Below are the code and all the weights of a small trained network. Each question names an input and a class and asks about switching units off, where a switched-off unit gives its printed mean instead of its output.

import numpy as np


def w(rows, s, z=0):
    codes = np.array(rows[::2]) - 128.0
    scale = np.full(codes.shape[1], s)
    scale[-1] = z or s
    return codes * scale


def f(y):
    return np.maximum(y, 0)


def log_softmax(a):
    a = a - a.max(-1, keepdims=True)
    return a - np.log(np.exp(a).sum(-1, keepdims=True))


def net(x, mask):
    res = np.array(x, float).reshape(1, 3) / 4 @ E
    y = f(res @ A[0][:, :-1].T + A[0][:, -1])
    res = res + np.where(mask, y, B[0][:, -1]) @ B[0][:, :-1]
    return log_softmax(res[-1] @ U[:, :-1].T + U[:, -1])


A, B = {}, {}
E = w([
[111,195,149,183,221],'x0',
[202,36,175,107,223],'x1',
[128,67,70,255,83],'x2',
],0.0098)
A[0] = w([
[95,213,80,151,54,81],'n1',
[112,183,146,24,134,81],'n2',
[136,101,94,232,109,78],'n3',
[94,99,140,202,98,101],'n4',
[135,54,131,87,3,99],'n5',
[136,106,118,160,111,86],'n6',
[130,136,127,139,117,251],'n7',
[124,176,163,160,60,95],'n8',
[133,49,151,133,180,80],'n9',
[132,170,126,110,114,98],'n10',
[158,48,133,135,185,98],'n11',
[124,69,122,89,57,68],'n12',
[109,207,135,151,78,114],'n13',
[110,223,143,243,212,98],'n14',
[125,72,113,193,100,128],'n15',
],0.017,0.014)
B[0] = w([
[132,55,139,164,197,221],'n1',
[208,213,164,153,141,214],'n2',
[204,196,159,130,153,214],'n3',
[142,176,164,123,152,189],'n4',
[103,148,32,100,127,241],'n5',
[174,144,130,130,145,155],'n6',
[26,85,214,114,15,249],'n7',
[124,96,130,139,169,172],'n8',
[139,76,133,140,195,197],'n9',
[167,127,147,101,168,151],'n10',
[113,79,138,174,177,217],'n11',
[174,139,41,132,137,185],'n12',
[134,84,149,155,160,199],'n13',
[130,150,4,90,102,249],'n14',
[152,161,178,115,110,221],'n15',
],0.034,0.014)
U = w([
[112,26,154,213,212,93],'0',
[184,243,206,153,131,95],'1',
[109,140,2,108,106,58],'2',
[43,89,214,138,23,254],'3',
],0.0091,0.0079)

Each question gives the input, the list of numbers given to net, and the class t.
The units are the neurons (one row each of A and B). Each row of codes is followed by its name. A weight is (code - 128) times the scale printed after its matrix; where a second scale follows, it is the last column's (A, B and U).
mask holds one flag per neuron, in row order. A switched-off neuron (its flag False) gives its mean, the last column of its row in B, instead of its output. The means were averaged over made-up inputs and are rounded, as every weight is.
A unit's drop is (log p(t) with every unit on - log p(t) with that unit switched off) / (log p(t) with every unit on - log p(t) with every unit switched off).
The circuit of an input: a set's keep is (log p(t) with only the set's units on - log p(t) with every unit switched off) / (log p(t) with every unit on - log p(t) with every unit switched off). Starting from the 12 units with the biggest drops (on a tie, the unit counted first), units are removed one at a time, each time the one whose removal leaves the highest keep (on an exact tie, the one counted first), for as long as the keep stays at least 0.8.
units of the circuit, in order: the units of the circuit, biggest drop first
unit that matters most: the unit with the biggest drop
k most important neurons: the k neurons with the biggest drops, biggest first
drop when u is switched off: that unit's drop, to one decimal
input [6,-4,4], class 2: units of the circuit, in order	n14
input [1,-3,0], class 3: 2 most important neurons	n11; n9
input [-7,1,8], class 1: 2 most important neurons	n3; n15
input [-6,7,8], class 1: 3 most important neurons	n3; n15; n1
input [-6,2,-5], class 2: 4 most important neurons	n5; n3; n15; n12
input [-6,-5,7], class 1: 3 most important neurons	n3; n15; n14
input [2,3,-3], class 3: units of the circuit, in order	n1; n3; n12
input [5,-6,-6], class 0: 3 most important neurons	n1; n13; n3
input [7,-6,6], class 2: 2 most important neurons	n14; n2
input [-6,5,3], class 2: 3 most important neurons	n5; n1; n12
input [-7,-7,-4], class 0: 3 most important neurons	n1; n14; n13
input [4,-6,-5], class 0: 2 most important neurons	n1; n13
input [-6,-8,1], class 0: drop when n1 is switched off	3.0
input [-3,-7,-5], class 0: drop when n15 is switched off	0.0
input [-7,2,4], class 2: unit that matters most	n5
input [0,1,5], class 1: drop when n3 is switched off	0.2
